Here is a tiny trained network, its code and every weight. The questions are about switching its units off for an input and a target symbol, where a switched-off unit gives its printed mean instead of its output.

import numpy as np


def w(rows, s, z=0):
    codes = np.array(rows[::2]) - 128.0
    scale = np.full(codes.shape[1], s)
    scale[-1] = z or s
    return codes * scale


def norm(h):
    return h / np.sqrt((h * h).mean(-1, keepdims=True) + 1e-5)


def f(y):
    return np.maximum(y, 0)


def softmax(a):
    e = np.exp(a - a.max(-1, keepdims=True))
    return e / e.sum(-1, keepdims=True)


def log_softmax(a):
    a = a - a.max(-1, keepdims=True)
    return a - np.log(np.exp(a).sum(-1, keepdims=True))


def net(x, mask):
    ids = ['ΣΦΨΩαβεημξπτ'.index(c) for c in x.split()]
    T = len(ids)
    res = E[ids] + P[:T]
    q, k, v = (norm(res) @ M[0].T for M in (Q, K, V))
    z = softmax(np.where(np.tri(T) > 0, q @ k.T / 2**0.5, -1e9)) @ v
    res = res + np.where(mask[0], z, O[0][:, -1]) @ O[0][:, :-1]
    y = f(norm(res) @ A[0][:, :-1].T + A[0][:, -1])
    res = res + np.where(mask[1:9], y, B[0][:, -1]) @ B[0][:, :-1]
    return log_softmax(norm(res)[-1] @ U[:, :-1].T + U[:, -1])


Q, K, V, O, A, B = {}, {}, {}, {}, {}, {}
E = w([
[253,78,78,141,109,177,190,174,100,123,127],'Σ',
[33,73,45,156,195,163,119,136,124,127,124],'Φ',
[135,97,137,104,137,43,182,80,146,126,190],'Ψ',
[108,122,178,99,212,117,106,121,72,204,35],'Ω',
[187,69,103,89,72,118,86,84,92,144,92],'α',
[127,145,104,130,89,57,136,127,180,233,79],'β',
[77,106,175,145,76,131,102,152,49,197,105],'ε',
[32,124,143,110,106,79,165,117,110,102,177],'η',
[112,127,165,89,116,145,107,163,111,226,231],'μ',
[86,176,113,154,73,139,88,79,176,169,166],'ξ',
[152,170,54,63,134,122,82,101,123,124,114],'π',
[159,156,197,56,128,169,152,67,138,127,70],'τ',
],0.026)
P = w([
[172,175,84,227,117,218,169,41,33,64,135],'0',
[127,129,101,170,100,118,166,57,100,133,115],'1',
[122,146,100,156,135,102,137,92,146,172,111],'2',
[98,155,110,139,108,105,108,103,165,158,108],'3',
[97,157,133,108,124,94,84,107,189,153,121],'4',
[63,158,142,95,147,101,60,123,180,118,121],'5',
[46,151,154,64,130,101,47,131,184,119,125],'6',
[11,160,148,23,137,102,31,138,190,117,115],'7',
],0.011)
Q[0] = w([
[2,101,163,56,39,75,77,89,119,176,101],'H0',
[117,72,126,124,194,138,126,95,57,215,169],'H0',
],0.0082)
K[0] = w([
[55,203,186,2,172,168,18,111,152,134,131],'H0',
[79,219,140,104,58,128,81,94,168,108,111],'H0',
],0.0082)
V[0] = w([
[166,188,69,112,148,52,112,62,135,48,3],'H0',
[178,178,46,88,116,115,86,188,157,130,222],'H0',
],0.0069)
O[0] = w([
[132,229,121,172,183,113,47,96,131,139,158,112],'H0',
[77,162,36,88,109,121,173,105,108,255,121,254],'H0',
],0.014,0.0019)
A[0] = w([
[130,158,127,145,93,150,73,160,183,93,159,162],'N0',
[180,91,93,100,145,145,235,247,113,132,115,2],'N1',
[136,107,154,103,128,91,60,150,126,142,157,114],'N2',
[164,50,152,95,161,134,133,216,172,112,101,123],'N3',
[126,99,149,119,107,118,124,127,119,85,125,89],'N4',
[130,176,153,133,129,168,126,127,156,78,157,131],'N5',
[153,116,122,117,109,103,115,114,124,156,135,77],'N6',
[101,138,142,60,125,122,134,95,130,120,52,83],'N7',
],0.015,0.0069)
B[0] = w([
[93,80,161,107,221,125,176,68,126,191,60,254],'N0',
[76,162,86,35,133,151,186,130,171,122,17,214],'N1',
[121,68,130,108,123,85,138,93,173,131,50,221],'N2',
[66,199,106,127,98,73,118,98,99,99,56,180],'N3',
[82,129,116,146,156,123,96,150,185,123,87,155],'N4',
[154,92,132,92,92,113,126,246,174,164,148,187],'N5',
[118,119,100,142,99,150,102,139,164,142,125,200],'N6',
[124,70,157,113,143,103,111,129,191,190,155,229],'N7',
],0.013,0.0061)
U = w([
[189,154,190,83,121,204,147,139,132,127,133,196],'Σ',
[202,34,67,130,100,165,53,100,88,109,128,191],'Φ',
[165,105,127,117,144,42,201,90,68,119,184,137],'Ψ',
[107,151,207,183,90,116,93,192,2,158,71,205],'Ω',
[160,152,101,60,152,109,62,54,63,61,118,236],'α',
[111,175,162,241,112,163,182,43,184,163,77,1],'β',
[56,169,157,156,59,44,97,148,111,53,84,154],'ε',
[34,95,72,163,137,100,56,160,186,84,120,142],'η',
[99,161,137,18,106,90,174,104,77,128,50,86],'μ',
[78,36,117,73,95,123,182,104,123,230,135,156],'ξ',
[134,236,66,127,130,42,55,200,101,199,121,125],'π',
[134,120,220,69,241,76,110,126,105,160,68,39],'τ',
],0.0068,0.0026)

Each question gives the input, a string of symbols that net reads in full, and the target symbol t.
The units are the heads (2 rows each of Q, K, V and O) and the neurons (one row each of A and B). Each row of codes is followed by its name. A weight is (code - 128) times the scale printed after its matrix; where a second scale follows, it is the last column's (O, A, B and U).
mask holds one flag per unit, heads first, then neurons. A switched-off unit (its flag False) gives its mean, the last column of its rows in O or B, instead of its output. The means were averaged over made-up inputs and are rounded, as every weight is.
A unit's drop is (log p(t) with every unit on - log p(t) with that unit switched off) / (log p(t) with every unit on - log p(t) with every unit switched off).
The circuit of an input: a set's keep is (log p(t) with only the set's units on - log p(t) with every unit switched off) / (log p(t) with every unit on - log p(t) with every unit switched off). Starting from all 9 units, units are removed one at a time, each time the one whose removal leaves the highest keep (on an exact tie, the one counted first), for as long as the keep stays at least 0.8.
units of the circuit, in order: the units of the circuit, biggest drop first
most important unit: the unit with the biggest drop
k most important neurons: the k neurons with the biggest drops, biggest first
drop when u is switched off: that unit's drop, to one decimal
input η ξ Ω α η β, target τ: units of the circuit, in order -> H0, N0
input α μ Ψ, target μ: units of the circuit, in order -> H0, N1, N3
input π α η, target π: units of the circuit, in order -> H0, N0
input ε ξ Ψ, target Ψ: most important neuron -> N1
input Φ α η, target η: units of the circuit, in order -> H0, N4, N0
input Ω Ω ξ μ η τ ξ, target τ: units of the circuit, in order -> N0, H0
input μ β Ω Φ ε, target ε: units of the circuit, in order -> H0, N3
input Σ Φ Ψ, target Ψ: 3 most important neurons -> N1, N0, N7
input μ β ε, target μ: 2 most important neurons -> N1, N3
input α β ε, target ε: 2 most important neurons -> N3, N0
input β ξ α μ Φ μ, target μ: drop when H0 is switched off -> 1.0
input ξ α ξ ξ β π ε, target π: drop when H0 is switched off -> 1.1
input α η π ξ, target π: drop when H0 is switched off -> 1.5
input ε Ω ξ α α Ω π, target τ: most important unit -> N0
input Ψ π η α, target π: drop when N0 is switched off -> 0.1
